Here is a tiny trained network, its code and every weight. The questions are about switching its units off for an input and a target symbol, where a switched-off unit gives its printed mean instead of its output.

import numpy as np


def w(rows, s, z=0):
    codes = np.array(rows[::2]) - 128.0
    scale = np.full(codes.shape[1], s)
    scale[-1] = z or s
    return codes * scale


def f(y):
    return y / 2 * (1 + np.tanh(0.7978845608 * (y + 0.044715 * y**3)))


def softmax(a):
    e = np.exp(a - a.max(-1, keepdims=True))
    return e / e.sum(-1, keepdims=True)


def log_softmax(a):
    a = a - a.max(-1, keepdims=True)
    return a - np.log(np.exp(a).sum(-1, keepdims=True))


def net(x, mask):
    ids = ['Δαβεηλμξπ'.index(c) for c in x.split()]
    T = len(ids)
    res = E[ids] + P[:T]
    r = res
    for j in range(3):
        rows = slice(4 * j, 4 * j + 4)
        q, k, v = (r @ M[0][rows].T for M in (Q, K, V))
        z = softmax(np.where(np.tri(T) > 0, q @ k.T / 4**0.5, -1e9)) @ v
        o = O[0][rows]
        res = res + np.where(mask[j], z, o[:, -1]) @ o[:, :-1]
    y = f(res @ A[0][:, :-1].T + A[0][:, -1])
    res = res + np.where(mask[3:11], y, B[0][:, -1]) @ B[0][:, :-1]
    return log_softmax(res[-1] @ U[:, :-1].T + U[:, -1])


Q, K, V, O, A, B = {}, {}, {}, {}, {}, {}
E = w([
[153,110,140],'Δ',
[155,90,244],'α',
[93,80,155],'β',
[85,83,120],'ε',
[96,103,163],'η',
[216,129,139],'λ',
[94,101,167],'μ',
[151,252,195],'ξ',
[93,224,78],'π',
],0.014)
P = w([
[2,125,169],'0',
[135,143,144],'1',
[140,139,139],'2',
[139,138,138],'3',
[137,135,138],'4',
[128,136,140],'5',
[130,134,139],'6',
[126,133,143],'7',
[116,138,147],'8',
[116,142,148],'9',
],0.012)
Q[0] = w([
[111,120,162],'h0',
[153,195,81],'h0',
[163,173,38],'h0',
[133,214,87],'h0',
[91,160,82],'h1',
[250,104,132],'h1',
[40,81,157],'h1',
[29,114,165],'h1',
[86,109,174],'h2',
[156,96,122],'h2',
[157,104,143],'h2',
[126,171,80],'h2',
],0.021)
K[0] = w([
[79,153,156],'h0',
[208,137,150],'h0',
[225,99,135],'h0',
[184,138,164],'h0',
[111,195,42],'h1',
[253,81,154],'h1',
[63,150,217],'h1',
[14,142,195],'h1',
[34,138,180],'h2',
[150,130,173],'h2',
[160,100,191],'h2',
[148,154,55],'h2',
],0.017)
V[0] = w([
[150,103,163],'h0',
[153,148,160],'h0',
[76,118,138],'h0',
[100,89,133],'h0',
[152,111,185],'h1',
[124,221,106],'h1',
[133,145,8],'h1',
[112,48,74],'h1',
[111,129,131],'h2',
[115,111,114],'h2',
[98,118,145],'h2',
[117,147,103],'h2',
],0.015)
O[0] = w([
[38,133,216,120],'h0',
[144,138,202,144],'h0',
[122,186,50,217],'h0',
[90,142,88,151],'h0',
[63,113,205,140],'h1',
[217,125,171,178],'h1',
[189,47,50,2],'h1',
[73,107,1,36],'h1',
[156,128,116,157],'h2',
[143,129,137,122],'h2',
[172,159,99,184],'h2',
[156,122,162,129],'h2',
],0.0078,0.0068)
A[0] = w([
[98,65,126,254],'n0',
[86,152,122,84],'n1',
[175,149,1,94],'n2',
[158,198,135,125],'n3',
[130,164,198,97],'n4',
[49,133,5,54],'n5',
[124,118,118,144],'n6',
[165,184,219,117],'n7',
],0.0097,0.0091)
B[0] = w([
[215,188,248,151],'n0',
[118,130,105,146],'n1',
[158,79,144,154],'n2',
[141,109,124,183],'n3',
[114,81,85,205],'n4',
[150,124,60,164],'n5',
[138,131,131,127],'n6',
[99,91,79,254],'n7',
],0.011,0.015)
U = w([
[132,189,202,226],'Δ',
[47,105,137,58],'α',
[108,160,69,145],'β',
[120,100,31,1],'ε',
[112,160,123,107],'η',
[130,114,255,186],'λ',
[111,163,122,136],'μ',
[92,20,71,52],'ξ',
[190,108,111,215],'π',
],0.0072,0.0034)

Each question gives the input, a string of symbols that net reads in full, and the target symbol t.
The units are the heads (4 rows each of Q, K, V and O) and the neurons (one row each of A and B). Each row of codes is followed by its name. A weight is (code - 128) times the scale printed after its matrix; where a second scale follows, it is the last column's (O, A, B and U).
mask holds one flag per unit, heads first, then neurons. A switched-off unit (its flag False) gives its mean, the last column of its rows in O or B, instead of its output. The means were averaged over made-up inputs and are rounded, as every weight is.
A unit's drop is (log p(t) with every unit on - log p(t) with that unit switched off) / (log p(t) with every unit on - log p(t) with every unit switched off).
The circuit of an input: a set's keep is (log p(t) with only the set's units on - log p(t) with every unit switched off) / (log p(t) with every unit on - log p(t) with every unit switched off). Starting from all 11 units, units are removed one at a time, each time the one whose removal leaves the highest keep (on an exact tie, the one counted first), for as long as the keep stays at least 0.8.
circuit, biggest first: the units of the circuit, biggest drop first
unit that matters most: the unit with the biggest drop
top k neurons: the k neurons with the biggest drops, biggest first
heads that matter: for each layer, one digit per head in row order, 1 if its drop is at least 0.15 and else 0, layers parted by /
drop when u is switched off: that unit's drop, to one decimal
input ε ξ ε Δ η ε η, target ε: circuit, biggest first => h1, h0
input π μ ε ξ π μ μ λ, target λ: circuit, biggest first => h0, n5
input Δ α β λ β β, target Δ: circuit, biggest first => n7, n0, n4, h1
input ε ξ μ η, target ε: circuit, biggest first => h0, h1
input α μ λ λ η β ξ β π β, target α: circuit, biggest first => h1, n4
input Δ ε ε ξ μ μ η, target Δ: heads that matter => 010
input ξ β π β ξ β π π π η, target ξ: heads that matter => 010
input λ β α, target α: top 2 neurons => n7, n4
input λ π ε π λ Δ β β ε, target λ: circuit, biggest first => n0, n7, n5
input λ μ β μ, target λ: unit that matters most => n0
input π π α β μ, target π: top 2 neurons => n2, n7
input Δ π π π ε, target Δ: drop when n0 is switched off => 0.2
input β β β ξ λ η, target β: drop when h0 is switched off => 0.9
input Δ η β ξ λ λ, target λ: unit that matters most => h0
input Δ π ξ ε ε β μ, target Δ: drop when n5 is switched off => 0.1
input ε ξ ε ε, target ε: drop when h0 is switched off => 1.1
